[ -46 -340   52   84   87  422   87 -224 -198  235  -33  -42  -36  269
   84 -266 -111  183    6   68  210 -226  174  -54 -148  217  292  -38
 -393 -185   20 -355 -283  219 -380  332   51 -133   67] -> (59)
[ 121  462  -55  300  249  108  -40   -2  128 -331   51 -134   64 -257
 -444 -317  114  281   65 -261  -32 -118 -259  -29  -57  121  -23  201
 -111   53 -164   34  276  207  168 -299 -184  195 -192] -> (47)
[-213 -306   -3 -395 -454  381  276 -200 -200  345  -19  207  168   86
  114  182 -141 -269   99  282  -73 -156  361  167  -60  -89   64  -64
  -55 -195  327  -41 -218  -45 -342  407  174 -177  239] -> (44)
[-107  472 -212  -15  205 -260   24 -102  153  -81    1 -101  249  -49
 -116 -242 -138  176   92  154 -372    3  -70   -9   -2 -119 -343  269
  178 -229  104   43  434 -109   90 -228  -83   54 -122] -> (52)
[  28   13   29 -164 -332  579  289    6  -84 -144  -13   85  300 -263
 -242  118  227  -48  196 -193  -74 -321  -66  146 -131  -10  141  -11
   -5  -10  357   57   26    5 -168  164  113   66   29] -> (48)
[  -9   12  164 -415 -205  -42  305 -221  272  334  -50   77  -41 -132
   -9  411   42 -108  203  165  299  -34  -36  -32 -222 -132  175   18
   94  100  375   45  -88 -105   49   61 -354   65 -104] -> (47)
[ -33   85  -73  110 -128   73   64   -4   16 -194  -29   15  125 -435
 -200  132  165  -14   28  -95    9 -196 -213   -9    6  -25   31   41
  -65  114  141  121   39  -22  144  -83   32  209  -46] -> (47)
[ -79  209  -97  319  108 -207 -199 -151  113  155  -77  -34 -217   -4
   23  -71   44  -33  -94  197   82  179   98   14  157  -49 -115  -11
 -258   86 -350   81 -166    4  207 -350  -35  -37 -115] -> (56)
[-240 -249  316 -256 -441  219  242 -167  -90  154 -268  405  -22 -152
  -25  456  146 -148 -124   16   -6 -108  128  -21  209 -157  232  -81
 -208  145  328 -143 -205  -11 -210   51  430  -60  -52] -> (61)
[ -33  211 -239  162  185  -55  -86   31   77 -288   74 -173  217 -258
 -203 -292   15  217  127  -64  -60 -242 -294  -23 -156   22 -190  128
   39  -81   49   77  247   -2  173 -106 -107  231  -65] -> (47)
[ 244  373  -14  279   41  766  164  -14 -187 -306   40 -115  298 -139
 -426 -348  288  101  205 -335 -148 -237  -22  152  -57  235  249   79
 -326 -138  -86    8   52  216 -273  -80   -2   -1  -69] -> (44)
[ -22  481   36  -37  318  -71  -20 -185  232  109  -38  -72   61  285
 -149 -395  -45  217  151  116 -148  128   75   -1  -46  -77 -142  189
  -49 -239 -100 -106  231   11  -63 -306 -157  -89 -191] -> (59)
[  81  277 -101   17  -88  266  267 -171    3  129   13  -55  120  -73
 -157   54    6 -158  167  100  -55    6  171   84  -17   55  111  147
 -132  -86   29   92 -100    1  -74   23 -219  -40   65] -> (48)
[-223 -510  361 -533 -413  258  201 -167   84  344 -150  349 -156   65
   58  354   51  -27   58   54  401 -212   68    0 -197 -156  217 -196
  -50  168  418 -208 -285   51 -166  287  139  -39  -25] -> (56)
[ -58   90  142 -458 -138  106  469 -184  147  136 -157   93  253  -72
  -64  302   41   -2  249   63  -32 -160  -43  -90 -139 -120  168  157
  111  -89  598 -104   58 -183 -184  134 -109   40  -83] -> (52)
[  98  255 -327  603  161  319 -207   35 -145 -288  159 -219   18 -184
 -274 -493   11  214  -66 -169  -99 -159  -55  138  -12  247 -146   72
 -225    0 -423   95  112  309  132 -126  -17   62   -8] -> (48)
[-143 -434  -72   72 -121  353  146 -109 -261   54  -91   11   59  -35
  125    2  -68  128  -62   -7   84 -367   47  -52  -79  171  169  -54
 -237  -24  211 -231 -245  106 -247  385  228  -26   76] -> (63)
[ 138  677 -205  463  243  157 -108  -82   -7 -189  135 -164   44  -89
 -378 -490  -41  214  -62  -80 -354   90   49  145  112  136 -204  244
 -117 -109 -427  101  408  288   89 -379 -116  -37 -152] -> (52)
[-239 -283   44 -133  -58 -193 -199 -204  185  456  -11  114 -420  254
  187  -33 -208   75  -84  307  395   60  173   30 -146 -103 -164 -147
  -64  137 -154  -95 -228  136  152   26  -83 -102  -49] -> (56)
[-100  -69  198 -483 -133  104  272 -264  196  458 -107  116   19  257
   89  168  -12 -104  252  266  208    6  189    2 -193 -163  155  -11
  -28 -131  331 -125 -208 -141 -206  140 -166 -114   -3] -> (59)
[-223  -90  188 -453 -122   43  271 -176  121  188 -205  196  122  115
  -14  162  -16  -26  186  121   58 -119   73  -94  -74 -161   91   67
  -42  -79  399 -184 -139 -141 -192  110   63  -15  -13] -> (61)
[-175    8 -166  197  106 -429 -238 -102  235  141   -1  -43 -350  -83
   45  -31 -181  167 -165  173  227   50  -64  -65  -27  -37 -291   34
    4  244 -234   41  -20   98  432 -170 -152   95 -111] -> (52)
[-248 -215   11  -76  -38  -43   96 -109   21   60 -215  104   28  -23
   31  119    7  -46   63   97  165 -162   10 -154   28  -52   82   22
 -242   36  171 -139 -359 -121  -32   83  131   76   63] -> (61)
[  77  140   -4 -157 -114  252  127  -27  190   32   -8  -70   97  -93
  -73   57  239   52  272  -70  156 -168 -125  126 -279  -61    3  -73
   90   71  204  122  -10  -81   50  -41 -192   51 -156] -> (63)
[ 174  818 -178  263  201   56  163   25  202 -377  -90 -206  359 -336
 -404  -82  343   -6  282 -185 -285    2 -221    4   88  -22  -50  278
  -58  -37   -4  250  182 -208  176 -477 -196  188 -177] -> (48)
[-378 -177 -326  -81  224 -557  -74 -146   92  129  -39  -94   67   72
  224 -167 -442  174   -3  393  -22 -139  -40 -204 -102  -76 -358  184
  101 -186  175 -139   38 -151  144  164  -52  108  104] -> (47)
[ -45  464   13   11  134  -69 -104  -29  271 -113  -49   13   43  -17
 -282 -225  146  100  154  -39  -58   59  -89   53   -9 -150 -208   96
  -19    8 -127   90  160  -25  177 -419  -70   71 -186] -> (56)
[-220 -128  176 -174 -313   23  124 -115   61  137 -240  258   19 -156
   30  393  213 -179  -25   90   28  -41   35  -24  159 -234  101  -85
 -139  108  272  -17 -216 -195  -32  -69  304   16  -37] -> (59)
[-320 -322   31 -416 -104 -281  308 -234  130  331 -222  127   13   42
  233  365 -232    8   52  302  140 -144   40 -234  -83 -131   32  111
   59   -6  527 -225 -198 -208  -54  296  -14   36   40] -> (52)
[-140  -27  280 -335 -307  223  128  -49  144   22 -145  280  -14  -98
 -170  208  193   62   45 -140   51 -142  -50   67  -51 -181   21  -73
   39  180  272  -51   45   31  -35  -66  198   15 -175] -> (44)
[  65  696 -229  124  253  151  -10  119  102 -527  -17 -213  580 -190
 -340 -457  306  206  350 -211 -461 -203 -303  101  -76  -84 -276  181
   94 -274  112  170  451 -209   11 -401   35  159 -201] -> (44)
[  43  529 -247  143   63  179  149   94   47 -434 -106 -160  552 -334
 -293  -91  373 -125  373 -142 -296 -178 -209   40   41  -70  -58  160
  -91 -153  157  249   17 -346   39 -272   17  206   -8] -> (44)
[-132  -48  214 -224  -40   73  123 -159  138  171 -180  119   21  104
   19   71  105  116   67   41   69  -83   -2  -63  -52 -130  102  -16
  -84  -32  264 -190  -42  -72 -149  -25  112  -36 -147] -> (59)
[ -46  169  -49 -297    0  249  352   17  158 -201 -118  -47  430  -93
 -270    3  149  -21  459 -132   -3 -296 -154  -72 -215  -49   73  194
   12 -122  431  -10 -103 -242  -82  125 -127  192   89] -> (63)
[-263 -180 -214   58   15 -337  -92 -169   54  253  -31  -13 -182   18
  217   12 -302   94 -156  319   72  -29   82  -66  -10  -39 -249   39
    8   40  -16  -57  -65   11  180   80  -10   -8   16] -> (52)
[   8  206 -326  709  350  -76 -290  -47  -41 -167   66 -239 -210 -118
 -141 -442 -124  300 -210  -46   29  -39  -64  -47   77  258 -176  128
 -296  104 -536   -8   19  303  277 -218  -84   77  -81] -> (52)
[  17  467 -139  404  103 -277 -178 -206   74  133   50  -68 -227 -170
  -47  -81  -85   96 -269  195 -188  249   81   78  216   -2 -217  104
  -76   72 -378  149  287  169  248 -451 -110  -66 -258] -> (47)
[ 131   88  301    7  -26  447  240  -78   73 -177  -41   87  -46 -263
 -491   28  186  205   72 -398  266 -245 -202 -102 -126  178  412  115
 -251  209   99 -160    1  328  -62    2 -144  176 -151] -> (47)
[   6  407 -358  476  281  -99 -302   41  100 -217   43 -259   33 -100
 -124 -421   98  129   73   -1  -59  -12 -112   83   -4   42 -324   47
 -136   -2 -404  206   32  -13  302 -382 -105   96 -106] -> (44)
[-141  231  -63    2   31   22  -79  -31   88  -94  -41   39   86    1
 -165 -226    9  120   51   -7 -164  -57    1   68   10  -89 -236   76
  -15  -46  -52   16  143   17   52 -189  103   14  -84] -> (44)
[  98  802 -202  391  183  114  -74  -57   20 -213   18 -132  197  -97
 -337 -376  135   13   59  -31 -464  158   93  170  223    9 -215  209
 -164 -160 -376  213  272   30   57 -527  -20  -53 -148] -> (44)

[-273   50   49  -22  -49  100  240   60  269  188   96 -206  -80  219
 -261  -43 -111 -216   64  265  -20   21  133 -157   13 -133  128   65
 -127  -21 -141  155  -71   72 -314 -155  -71  -86   32] -> [45]
[-235  184  -52   27  150  169   41 -107  114  196   16 -129 -204   21
 -339  -94 -194  -74   82  123   63   36   59  148   -9 -123   55   10
  -72   31 -244   26 -173  -40 -155  -19   64 -162  -61] -> [45]
[  13 -173 -160  169   19 -256  -75  101 -140 -320 -197 -267  -41  -88
   26    6  256   16  106   78  218 -253  -80  -14  160  271    7 -199
   67 -300  201  -34 -180  137 -127 -125  -79  -89  168] -> [42]
[   0  290  311 -213 -259  189  217 -126   72  -81   75  210   75   48
 -127  222    4  -84  -61   26  124  -99   52 -148   57  -99  197   26
 -152 -343  -20  313  -27   10   12 -122  -33   94 -153] -> [40]
[  52   95 -197  -74 -274 -113  260  -54 -196 -165  -15 -101  369  336
  215 -235   33 -170 -200   48  -37  226 -103  -14  158   23  255 -236
    1  -32  -45  485 -324  -85   63  -37   80  245   35] -> [45]
[-211 -227  155   85  134 -101  323  150  276  -26   12 -138  -46   93
 -118  -42 -144 -139    6   82 -170   52   83  -81 -133 -200   24  -16
 -299  219  -15 -140 -195  -21 -130  -15   33  -68 -101] -> [34]
[   3   27   66 -118  -56  231  192  131   96  174  -27  248  -16  -92
    2    8  -95 -121 -140 -104 -215  196   68 -110 -112 -340    9  225
 -246   51  -57  257 -161   27   20  -78   15    4 -218] -> [42]
[-205   27 -128   43  -22   52   58  -64  149  -34   22  -25  -69   25
 -125  -14   -2  -88   55  187   14  -36   45  -24  -43  -50  127  116
  -40  113 -150   10  -68  -24 -145  -16   18  -39   55] -> [43]
[ -44   85  123   -4 -137  -34 -174  -98    6   -8  103  200 -112 -178
 -203  356  -17   43  323   57  198 -403    7  -20  -31   72  189 -143
  -56 -103   32 -176   76   68  -49  -80  -54 -178  111] -> [44]
[-156  313  127 -175 -181  408  206 -152  247  115  110   52  -20  175
 -261  -41  -96 -139 -137  228  122  128  124  -86   73 -168  179  248
 -153 -172 -319  430  -46  -22 -193  -56   35  -20  -44] -> [43]
[  30   -2 -277   51  151  179 -116   47  -97  -48 -256  -21 -187 -253
   -3 -191  123   31 -132  -72   29  120  -28  119   76  -55 -120  217
    4 -101  -46  161 -280   42  -45  -28   50  -85  -98] -> [40]
[-127 -140 -287   52   21   40  132  -23   62   84    6   90  -24  -88
  -28 -247 -196  -24  -55  -85 -222  167  -95  121 -162 -286  -12   43
 -141  371 -135  -45 -306 -169   97  164  122   22 -113] -> [34]
[-188 -498 -265  253  113 -377   64  363    0   92  -42 -361 -120  -23
  -26  -90  -74  -86  261   58 -165 -110  -55 -105  -29    9 -109 -268
 -107  183  216 -282 -233  205 -217 -114 -103 -178  208] -> [44]
[-143 -103 -207    6  -23   69  183   98   66   64  -48  -92  -78  -27
  -56 -177  -38  -90  -68    9 -134  103  -25  -82    9 -183  -67  108
  -89   14    2  128 -242   42  -92  -47  -30   37  -77] -> [40]
[ -34 -163  139  119  280  -41 -188  170   45  -69 -153 -119 -271 -184
 -101  116   69   13  122   57   57  -85  131    1   66   65  -32   59
 -178   52   71 -213 -115  187 -252 -142   24 -299   31] -> [34]
[  88   29   61  -84 -162  197 -265 -107   98   88   41  -17 -181  -74
 -272 -118   19   60  106   83  269 -168   36   73  207   27  192   15
  -37 -136  -68   73 -149  -21 -261  -45  -14 -267   50] -> [44]
[  -1  129  118  -60  -73  112  167   83   66 -152  -84  241  115   16
  145  220  140 -168 -141   90  -59  103  132 -174  -84  -79  164  246
 -161  -38  -86  309   10   79  -17 -138   27   55  -41] -> [48]
[ 116  -58  -96   87   36 -106 -343   62 -215 -200 -187   31 -151 -303
   41  189  254   87  169  -23  194 -273  -23   15  132  227   31  -50
   53 -192  182  -90  -76  183  -86 -153  -49 -175  124] -> [42]
[ 178  308 -165 -151 -342  111 -300 -112 -395   78   61  714  111 -345
  198  488   23   51  163 -184    1 -151  -89  -35  -90  -13  198  -10
   14  -12   -1  199  111  124  298  -85   23   43  102] -> [48]
[ -14  349   -5 -192 -178  340  275  -87   93   81   -1  422  183   62
   88   28  -34 -215 -263   -3 -186  299   89  -53 -186 -340  231  332
 -131   86 -290  519  -87 -140  138  -29   91  180 -242] -> [45]
[-218   27    6   36  -43  -31  311   21  214  -77   27   77   73   99
  -30  108  -14 -198    8  151 -124   -7   73 -119 -211 -155  169   97
 -123  131 -113   55  -35  -57  -29  -42   -5   74  -51] -> [43]
[-255  -95 -104   27  -72  154  272   33  336  172   51 -135 -171  -17
 -346 -187 -122  -94   41  116    1  -92   -7  -70  -94 -254  -37  113
 -105 -127  -92   43 -166  -55 -175    2 -109  -85  -84] -> [42]
[ -18  125  419   10  -14 -162  256  -61  208 -458  -69  113  178  149
   41  300  207 -176  -19  158   92 -179  155  -73 -137   56  381  -21
 -135  -53  -15   19    5 -132   -4  -97   32   59 -134] -> [43]
[ -56   45  379  -15 -122  -96   89   -7  184 -225   56   82   21   44
 -118  374  108  -90  166  180  177 -328  125 -172  -29   88  272  -68
 -156 -169   54  -57   97   63 -141 -153  -68  -92   51] -> [44]
[-404 -270 -331  179   89 -335  321  261  -46  296  119 -379    0  218
  -67  -95 -348 -211  229  105 -339  113  -64 -119  -77 -133  -84 -360
 -147  346   44 -135 -243  184 -135 -101  -33    3  180] -> [45]
[ 210  -50  -94   98  209    1    8  220 -122 -197 -376   41   47 -117
  256 -135  224  -98 -242 -115  -67  244   49  126  -38  -33   34  126
  -74  -21  -13  279 -326   -7   43  -80  104  -69 -157] -> [48]
[ 231  628   -2 -151  -68  313 -189 -351 -287 -145 -155  579   94 -248
   62  220  103   38 -130 -170  205   24  -23  304  -65  -24  272   98
   67 -204 -263  392  -90 -187  350   27  189   50 -226] -> [45]
[-178 -157  129   44 -102 -218 -191  -83  134   12  231  -78 -161   10
 -269  199 -113   24  439  186  107 -402   42  -59   58  102  250 -257
 -100  250   74 -451   16   50 -269  -57  -39 -219  211] -> [48]
[ 172  247 -222  -71 -140  220 -235  128 -327  188 -124  586   -8 -408
  196  391   94  -26   57 -181  -55   -8  -10  -61 -132  -85   22  190
   -3 -157  -18  340   62  239  190 -184  -33  -63   41] -> [48]
[ 154 -123 -110  -74 -317  -36   51  -19   23 -154  -12  128  186   33
  141 -182  128  -56  -99  -29  -30   -5  -69  -42   35  -75  248  -11
  -36   60   45  206 -239 -153   16   20    3   84  -36] -> [34]
[-278   52 -193   30   25  -46  273  -85  -92  -50   80  309   82 -115
   86  212 -242  -44    2  -83 -298  113 -103  -27 -267 -242  -51   -2
 -205  363 -100  -98  -83  -23  299  114  144  219  -68] -> [42]
[  56 -199   75   67 -112 -137   85  160  118 -308 -151 -342   27  127
  -18 -109  311  -95  -30  208  241 -175   45 -157  222  203  136  -58
  -24 -385  157  183 -173  100 -317 -186 -127 -102  123] -> [34]
[  -6   80 -387  250  216 -114 -625  158 -594  -59 -289  -81 -397 -597
  -62  518  264  210  442    3  429 -486 -109   28  233  516 -292 -182
  210 -631  247 -138  101  615 -108 -316 -148 -361  457] -> [42]
[  -5   30   32 -116 -229  -35   19  116 -145  -58   61  480  131 -153
  283  499   72  -97   64  -43 -239  -33   47 -342 -105  -88  121  138
 -176  166  134   92  137  240  101 -189  -34  146   65] -> [42]
[ -30  -94  -48   40  -98 -138   78  -49   15 -190  -26  -65   19  -22
  -61  -50   52   -6   61   13   79 -178  -82   17   29   18  113 -166
  -33  -75   84  -48 -205  -75  -11    3  -17    9  -19] -> [42]
[ -16  216   11 -118 -247  183   66  -95  -43  167  107  -10   20   94
 -227  -33 -147  -43   37   65  201  -34  -40   13  154  -32  135 -167
  -78 -315 -122  347 -150   43  -80  -70   -6  -79   65] -> [48]
[ -52 -226 -163   61  -52  -59  331  204  138 -138 -148 -100   90   47
  117 -212  127 -167 -178   26 -166  117  -14 -136  -77 -164    6  122
  -98  -17   58  207 -266  -30  -50  -51  -54   97 -102] -> [42]
[ -41 -106 -360  213  109 -254    7  216 -140 -317 -316 -231   61    6
  260  -12  391 -171  -19  167    1  -11   19  -81   31  222   69   49
  152  -90   92  157 -138  153 -138 -209  -67   25  161] -> [45]
[-122 -234 -149   61 -348 -348  169  164  -27 -119  109 -282  184  263
   56   51   98 -159  196  247   52 -225  -62 -311  154  193  188 -323
    1 -138  204  101  -61  202 -234 -197 -174   48  360] -> [48]
[ -60 -191    1  -20   43   90 -145   66  135  200   46   17 -242 -145
 -169  -98 -132   12  114  -15 -114    4   63   -4   25 -187   26  101
 -189  303   -1 -179 -188   29 -210  -27   24 -211  -50] -> [42]
[-189  -92 -232  104   -8   16  275   59  190   31  -46 -136  -13   62
 -126 -232  -56 -137  -36  102  -55   46  -32   25 -128 -170   29   34
  -56   13 -132  113 -236 -101  -71   35  -14  -16  -38] -> [48]
[-117  -24   88  -78  -20  127  275   25  162   15   36  115   29   49
  -16  -48 -135 -114 -151    2 -204  210   59  -91  -82 -282   52  156
 -279  210 -103  124 -182  -49  -11   11   89   67 -167] -> [42]
[ -49 -202 -223  157  191 -131  167  249  -92 -161 -272 -266  -44  -55
  103 -171  124  -86 -116  -28  -79  119  -39  -18   46   -2 -152  -14
  -61 -118  119  114 -329  122  -64 -103  -10   -2  -43] -> [40]
[-166  239   54  -29  121  145   66 -167   68   45   15  -10  -79   74
 -198  -30 -155  -79  -13   98   21  114   79  137   -4 -108  147   24
 -119  134 -252   68 -168  -89  -68    4  144  -59 -106] -> [45]
